Below is a small trained network, with its code and all its weights. Each question gives an input and a class and asks what happens when units are switched off, that is, made to give their printed mean instead of their output.

import numpy as np


def w(rows, s, z=0):
    codes = np.array(rows[::2]) - 128.0
    scale = np.full(codes.shape[1], s)
    scale[-1] = z or s
    return codes * scale


def norm(h):
    return h / np.sqrt((h * h).mean(-1, keepdims=True) + 1e-5)


def f(y):
    return np.maximum(y, 0)


def log_softmax(a):
    a = a - a.max(-1, keepdims=True)
    return a - np.log(np.exp(a).sum(-1, keepdims=True))


def net(x, mask):
    res = np.array(x, float).reshape(1, 6) / 4 @ E
    u = 0
    for l in range(2):
        y = f(norm(res) @ A[l][:, :-1].T + A[l][:, -1])
        res = res + np.where(mask[u : u + 7], y, B[l][:, -1]) @ B[l][:, :-1]
        u += 7
    return log_softmax(norm(res)[-1] @ U[:, :-1].T + U[:, -1])


A, B = {}, {}
E = w([
[163,162,97,99,104,112,194,147,9,174],'x0',
[68,129,63,112,128,107,55,216,107,137],'x1',
[139,158,178,96,119,209,65,169,169,126],'x2',
[117,106,124,137,106,107,120,181,60,135],'x3',
[96,199,84,219,176,139,94,164,42,145],'x4',
[84,137,156,138,104,114,125,158,165,253],'x5',
],0.0049)
A[0] = w([
[157,58,206,112,96,97,173,70,194,78,3],'0.n0',
[67,50,179,41,84,45,165,160,212,243,54],'0.n1',
[95,108,156,205,245,197,58,113,255,123,25],'0.n2',
[187,124,138,40,80,193,134,84,205,124,47],'0.n3',
[172,135,101,143,181,127,254,38,60,118,130],'0.n4',
[180,202,213,145,124,189,190,117,163,190,33],'0.n5',
[185,154,104,174,178,116,223,38,85,131,129],'0.n6',
],0.0044,0.0028)
B[0] = w([
[135,135,153,53,207,77,218,201,66,223,202],'0.n0',
[120,159,37,156,161,247,42,6,136,149,235],'0.n1',
[103,133,173,172,2,52,228,113,143,83,232],'0.n2',
[137,66,120,68,194,126,140,185,42,111,196],'0.n3',
[146,246,142,215,38,146,103,96,172,149,253],'0.n4',
[118,44,82,130,169,198,36,74,123,75,187],'0.n5',
[117,196,139,222,39,135,110,118,140,135,237],'0.n6',
],0.0047,0.0042)
A[1] = w([
[204,89,127,5,242,179,125,114,132,121,140],'1.n0',
[95,193,69,167,112,137,63,225,45,135,102],'1.n1',
[201,130,122,148,113,128,153,68,66,62,192],'1.n2',
[51,97,11,135,183,2,149,153,169,109,128],'1.n3',
[142,148,51,142,185,157,99,123,105,34,89],'1.n4',
[86,178,171,181,146,162,61,104,186,100,170],'1.n5',
[174,150,99,163,158,114,103,114,86,31,6],'1.n6',
],0.0063,0.0013)
B[1] = w([
[19,103,113,103,253,136,117,133,107,161,187],'1.n0',
[135,102,188,52,228,100,231,177,136,148,254],'1.n1',
[115,186,75,223,114,162,81,133,196,243,205],'1.n2',
[136,77,144,105,127,204,57,60,144,97,195],'1.n3',
[97,81,103,78,158,144,107,57,184,154,169],'1.n4',
[176,154,79,144,79,155,125,65,83,155,218],'1.n5',
[65,127,102,97,98,180,50,49,166,162,169],'1.n6',
],0.0064,0.0066)
U = w([
[193,132,139,148,96,56,120,195,95,40,21],'0',
[143,194,178,125,157,81,239,244,74,189,201],'1',
[56,60,129,49,237,166,97,108,134,161,176],'2',
[139,128,150,100,67,105,101,154,130,6,46],'3',
[146,88,227,153,18,103,132,118,159,2,79],'4',
[169,54,141,116,120,20,141,204,68,73,16],'5',
[187,121,148,144,84,63,117,195,98,62,3],'6',
[120,190,76,230,22,170,69,52,160,187,197],'7',
],0.0095,0.0043)

Each question gives the input, the list of numbers given to net, and the class t.
The units are the neurons (one row each of A and B). Each row of codes is followed by its name. A weight is (code - 128) times the scale printed after its matrix; where a second scale follows, it is the last column's (A, B and U).
mask holds one flag per neuron, layer by layer. A switched-off neuron (its flag False) gives its mean, the last column of its row in B, instead of its output. The means were averaged over made-up inputs and are rounded, as every weight is.
A unit's drop is (log p(t) with every unit on - log p(t) with that unit switched off) / (log p(t) with every unit on - log p(t) with every unit switched off).
The circuit of an input: a set's keep is (log p(t) with only the set's units on - log p(t) with every unit switched off) / (log p(t) with every unit on - log p(t) with every unit switched off). Starting from the 12 units with the biggest drops (on a tie, the unit counted first), units are removed one at a time, each time the one whose removal leaves the highest keep (on an exact tie, the one counted first), for as long as the keep stays at least 0.8.
circuit, biggest first: the units of the circuit, biggest drop first
most important unit: the unit with the biggest drop
top k neurons: the k neurons with the biggest drops, biggest first
k most important neurons of layer l: the k neurons of layer l with the biggest drops, biggest first
drop when u is switched off: that unit's drop, to one decimal
input [3,3,-2,-2,-5,-6], class 7: circuit, biggest first : [1.n2]
input [8,-7,-8,6,-7,-2], class 7: top 3 neurons : [1.n1 1.n2 0.n4]
input [-1,-8,3,7,-4,-2], class 2: 2 most important neurons of layer 1 : [1.n0 1.n1]
input [-3,-2,2,5,5,7], class 1: circuit, biggest first : [1.n1 1.n3]
input [-3,0,3,0,5,1], class 1: top 2 neurons : [0.n1 1.n3]
input [-8,5,4,-7,-1,2], class 4: 3 most important neurons of layer 0 : [0.n2 0.n4 0.n6]
input [3,-6,5,-1,-5,-8], class 2: top 2 neurons : [1.n0 0.n3]
input [5,-2,-1,6,-1,-3], class 7: 3 most important neurons of layer 1 : [1.n2 1.n6 1.n0]
input [3,8,0,7,5,-1], class 2: circuit, biggest first : [1.n3 0.n4]
input [1,-5,0,-8,-7,-7], class 2: top 3 neurons : [1.n0 0.n0 0.n3]
input [4,-5,5,-6,-3,-4], class 2: top 2 neurons : [0.n3 1.n0]
input [-5,1,-2,5,4,-2], class 2: top 2 neurons : [1.n1 0.n4]
input [5,-4,5,-3,8,5], class 1: top 2 neurons : [1.n1 0.n1]
input [4,0,6,-7,8,5], class 1: circuit, biggest first : [1.n1]
input [-5,6,8,3,-4,4], class 7: 2 most important neurons of layer 0 : [0.n2 0.n1]
input [7,8,3,-2,2,-5], class 2: top 2 neurons : [1.n4 0.n4]
input [1,-3,-8,8,-6,6], class 7: top 2 neurons : [0.n1 1.n1]
input [-5,4,4,-7,-4,0], class 4: top 2 neurons : [0.n2 1.n1]
input [2,-7,-1,6,-7,-5], class 7: top 4 neurons : [0.n4 1.n2 1.n1 0.n6]
input [-8,4,2,5,-4,4], class 7: most important unit : 0.n1
input [-5,6,8,-5,-2,-3], class 3: top 2 neurons : [0.n2 1.n2]
input [-2,3,2,4,6,2], class 1: top 3 neurons : [1.n1 0.n1 0.n5]
input [4,6,6,0,6,-3], class 2: 2 most important neurons of layer 1 : [1.n4 1.n6]
input [-4,7,-5,7,3,3], class 2: drop when 1.n3 is switched off : 0.9
input [-8,7,-7,2,6,-2], class 2: drop when 1.n1 is switched off : 0.2
input [6,1,-1,-1,-3,-8], class 7: drop when 0.n1 is switched off : 0.0
input [0,-7,5,-7,-8,-1], class 2: drop when 1.n0 is switched off : 0.1
input [6,-3,0,8,-4,-6], class 7: top neuron : [1.n2]
